Below are the code and all the weights of a small trained network. Each question names an input and a target symbol and asks about switching units off, where a switched-off unit gives its printed mean instead of its output.

import numpy as np


def w(rows, s, z=0):
    codes = np.array(rows[::2]) - 128.0
    scale = np.full(codes.shape[1], s)
    scale[-1] = z or s
    return codes * scale


def norm(h):
    return h / np.sqrt((h * h).mean(-1, keepdims=True) + 1e-5)


def f(y):
    return y / 2 * (1 + np.tanh(0.7978845608 * (y + 0.044715 * y**3)))


def softmax(a):
    e = np.exp(a - a.max(-1, keepdims=True))
    return e / e.sum(-1, keepdims=True)


def log_softmax(a):
    a = a - a.max(-1, keepdims=True)
    return a - np.log(np.exp(a).sum(-1, keepdims=True))


def net(x, mask):
    ids = ['Σαεθλπτφ'.index(c) for c in x.split()]
    T = len(ids)
    res = E[ids] + P[:T]
    u = 0
    for l in range(2):
        q, k, v = (norm(res) @ M[l].T for M in (Q, K, V))
        z = softmax(np.where(np.tri(T) > 0, q @ k.T / 4**0.5, -1e9)) @ v
        res = res + np.where(mask[u], z, O[l][:, -1]) @ O[l][:, :-1]
        u += 1
        y = f(norm(res) @ A[l][:, :-1].T + A[l][:, -1])
        res = res + np.where(mask[u : u + 12], y, B[l][:, -1]) @ B[l][:, :-1]
        u += 12
    return log_softmax(norm(res)[-1] @ U[:, :-1].T + U[:, -1])


Q, K, V, O, A, B = {}, {}, {}, {}, {}, {}
E = w([
[74,158,175],'Σ',
[45,129,187],'α',
[37,137,208],'ε',
[169,10,140],'θ',
[160,136,102],'λ',
[171,125,94],'π',
[149,121,104],'τ',
[138,132,109],'φ',
],0.011)
P = w([
[112,132,139],'0',
[132,33,114],'1',
[139,155,130],'2',
[158,58,104],'3',
[159,169,163],'4',
[148,55,112],'5',
[191,148,254],'6',
[96,66,138],'7',
],0.018)
Q[0] = w([
[158,2,146],'L0H1',
[157,114,164],'L0H1',
[112,39,102],'L0H1',
[174,44,146],'L0H1',
],0.0056)
K[0] = w([
[177,22,169],'L0H1',
[127,220,91],'L0H1',
[194,232,102],'L0H1',
[254,102,165],'L0H1',
],0.0093)
V[0] = w([
[214,103,200],'L0H1',
[133,220,106],'L0H1',
[121,52,77],'L0H1',
[213,153,1],'L0H1',
],0.0078)
O[0] = w([
[254,153,235,214],'L0H1',
[45,167,147,4],'L0H1',
[94,24,211,207],'L0H1',
[50,138,149,84],'L0H1',
],0.0084,0.0042)
A[0] = w([
[151,179,89,122],'L0N1',
[80,124,86,77],'L0N2',
[156,136,202,191],'L0N3',
[140,114,87,147],'L0N4',
[248,170,112,131],'L0N5',
[174,106,168,70],'L0N6',
[132,105,152,120],'L0N7',
[90,116,225,52],'L0N8',
[56,91,109,210],'L0N9',
[137,123,121,37],'L0N10',
[198,88,43,253],'L0N11',
[154,115,129,59],'L0N12',
],0.012,0.0029)
B[0] = w([
[194,251,141,127],'L0N1',
[19,46,82,116],'L0N2',
[20,211,165,255],'L0N3',
[133,216,186,135],'L0N4',
[13,183,174,232],'L0N5',
[18,164,4,228],'L0N6',
[46,165,139,174],'L0N7',
[234,126,37,174],'L0N8',
[11,38,136,154],'L0N9',
[114,62,97,113],'L0N10',
[20,129,175,251],'L0N11',
[25,45,67,143],'L0N12',
],0.0041,0.0055)
Q[1] = w([
[116,112,183],'L1H1',
[232,199,129],'L1H1',
[150,171,113],'L1H1',
[168,250,190],'L1H1',
],0.011)
K[1] = w([
[112,183,136],'L1H1',
[107,113,253],'L1H1',
[153,141,153],'L1H1',
[88,143,179],'L1H1',
],0.017)
V[1] = w([
[35,51,124],'L1H1',
[194,2,196],'L1H1',
[69,174,38],'L1H1',
[6,174,20],'L1H1',
],0.0091)
O[1] = w([
[94,177,215,251],'L1H1',
[128,218,131,183],'L1H1',
[253,76,115,63],'L1H1',
[149,71,164,109],'L1H1',
],0.013,0.0027)
A[1] = w([
[4,69,51,253],'L1N1',
[114,102,187,88],'L1N2',
[154,88,160,120],'L1N3',
[68,225,103,200],'L1N4',
[187,179,210,78],'L1N5',
[155,202,170,195],'L1N6',
[216,101,85,57],'L1N7',
[69,177,162,112],'L1N8',
[114,91,150,151],'L1N9',
[125,88,93,165],'L1N10',
[207,189,213,113],'L1N11',
[146,169,139,51],'L1N12',
],0.013,0.0046)
B[1] = w([
[43,254,64,215],'L1N1',
[93,137,112,190],'L1N2',
[146,121,105,180],'L1N3',
[228,134,145,254],'L1N4',
[56,76,156,195],'L1N5',
[163,28,214,234],'L1N6',
[211,206,106,140],'L1N7',
[160,164,176,226],'L1N8',
[59,141,128,184],'L1N9',
[106,179,97,152],'L1N10',
[55,37,166,212],'L1N11',
[129,112,132,126],'L1N12',
],0.0078,0.0067)
U = w([
[134,65,73,200],'Σ',
[102,128,144,31],'α',
[65,156,105,108],'ε',
[154,242,182,156],'θ',
[115,68,127,35],'λ',
[133,159,104,249],'π',
[131,107,155,34],'τ',
[253,95,129,253],'φ',
],0.016,0.004)

Each question gives the input, a string of symbols that net reads in full, and the target symbol t.
The units are the heads (4 rows each of Q, K, V and O) and the neurons (one row each of A and B). Each row of codes is followed by its name. A weight is (code - 128) times the scale printed after its matrix; where a second scale follows, it is the last column's (O, A, B and U).
mask holds one flag per unit, layer by layer, with each layer's heads first. A switched-off unit (its flag False) gives its mean, the last column of its rows in O or B, instead of its output. The means were averaged over made-up inputs and are rounded, as every weight is.
A unit's drop is (log p(t) with every unit on - log p(t) with that unit switched off) / (log p(t) with every unit on - log p(t) with every unit switched off).
The circuit of an input: a set's keep is (log p(t) with only the set's units on - log p(t) with every unit switched off) / (log p(t) with every unit on - log p(t) with every unit switched off). Starting from the 12 units with the biggest drops (on a tie, the unit counted first), units are removed one at a time, each time the one whose removal leaves the highest keep (on an exact tie, the one counted first), for as long as the keep stays at least 0.8.
circuit, biggest first: the units of the circuit, biggest drop first
k most important neurons: the k neurons with the biggest drops, biggest first
top k neurons in layer l: the k neurons of layer l with the biggest drops, biggest first
input θ φ Σ θ ε λ, target θ: circuit, biggest first -> [L1H1]
input Σ φ φ, target φ: top 2 neurons in layer 0 -> [L0N3, L0N6]
input φ λ Σ Σ φ φ λ ε, target φ: circuit, biggest first -> [L1H1, L0H1]
input θ Σ θ θ θ φ θ α, target θ: circuit, biggest first -> [L1H1, L1N4]
input Σ φ τ φ θ θ λ π, target Σ: top 2 neurons in layer 0 -> [L0N11, L0N6]
input Σ τ θ λ θ Σ, target Σ: 3 most important neurons -> [L0N6, L0N1, L1N4]
input ε θ τ θ τ τ, target ε: top 4 neurons in layer 0 -> [L0N6, L0N11, L0N8, L0N1]
input τ τ φ, target ε: 2 most important neurons -> [L0N9, L0N2]
input Σ Σ λ, target φ: circuit, biggest first -> [L0H1, L0N5, L1H1]
input Σ Σ τ, target φ: top 2 neurons in layer 0 -> [L0N3, L0N9]
input τ θ λ, target ε: top 2 neurons in layer 0 -> [L0N9, L0N2]
input Σ θ φ ε θ ε, target Σ: top 2 neurons in layer 0 -> [L0N6, L0N1]
input Σ λ θ λ τ τ, target Σ: 4 most important neurons -> [L0N11, L0N6, L0N1, L0N2]
input Σ Σ θ φ, target Σ: 2 most important neurons -> [L0N11, L0N6]
input ε λ Σ Σ ε θ, target ε: top neuron in layer 1 -> [L1N1]
input Σ θ Σ φ π φ, target Σ: 3 most important neurons -> [L0N11, L0N6, L0N2]
input ε ε θ τ, target ε: 3 most important neurons -> [L0N6, L0N11, L0N8]
input Σ λ Σ θ λ Σ, target Σ: 2 most important neurons -> [L0N11, L0N6]
input Σ θ λ τ θ ε, target Σ: 2 most important neurons -> [L0N6, L0N1]
input ε Σ ε α φ Σ, target ε: 3 most important neurons -> [L0N6, L0N11, L1N1]
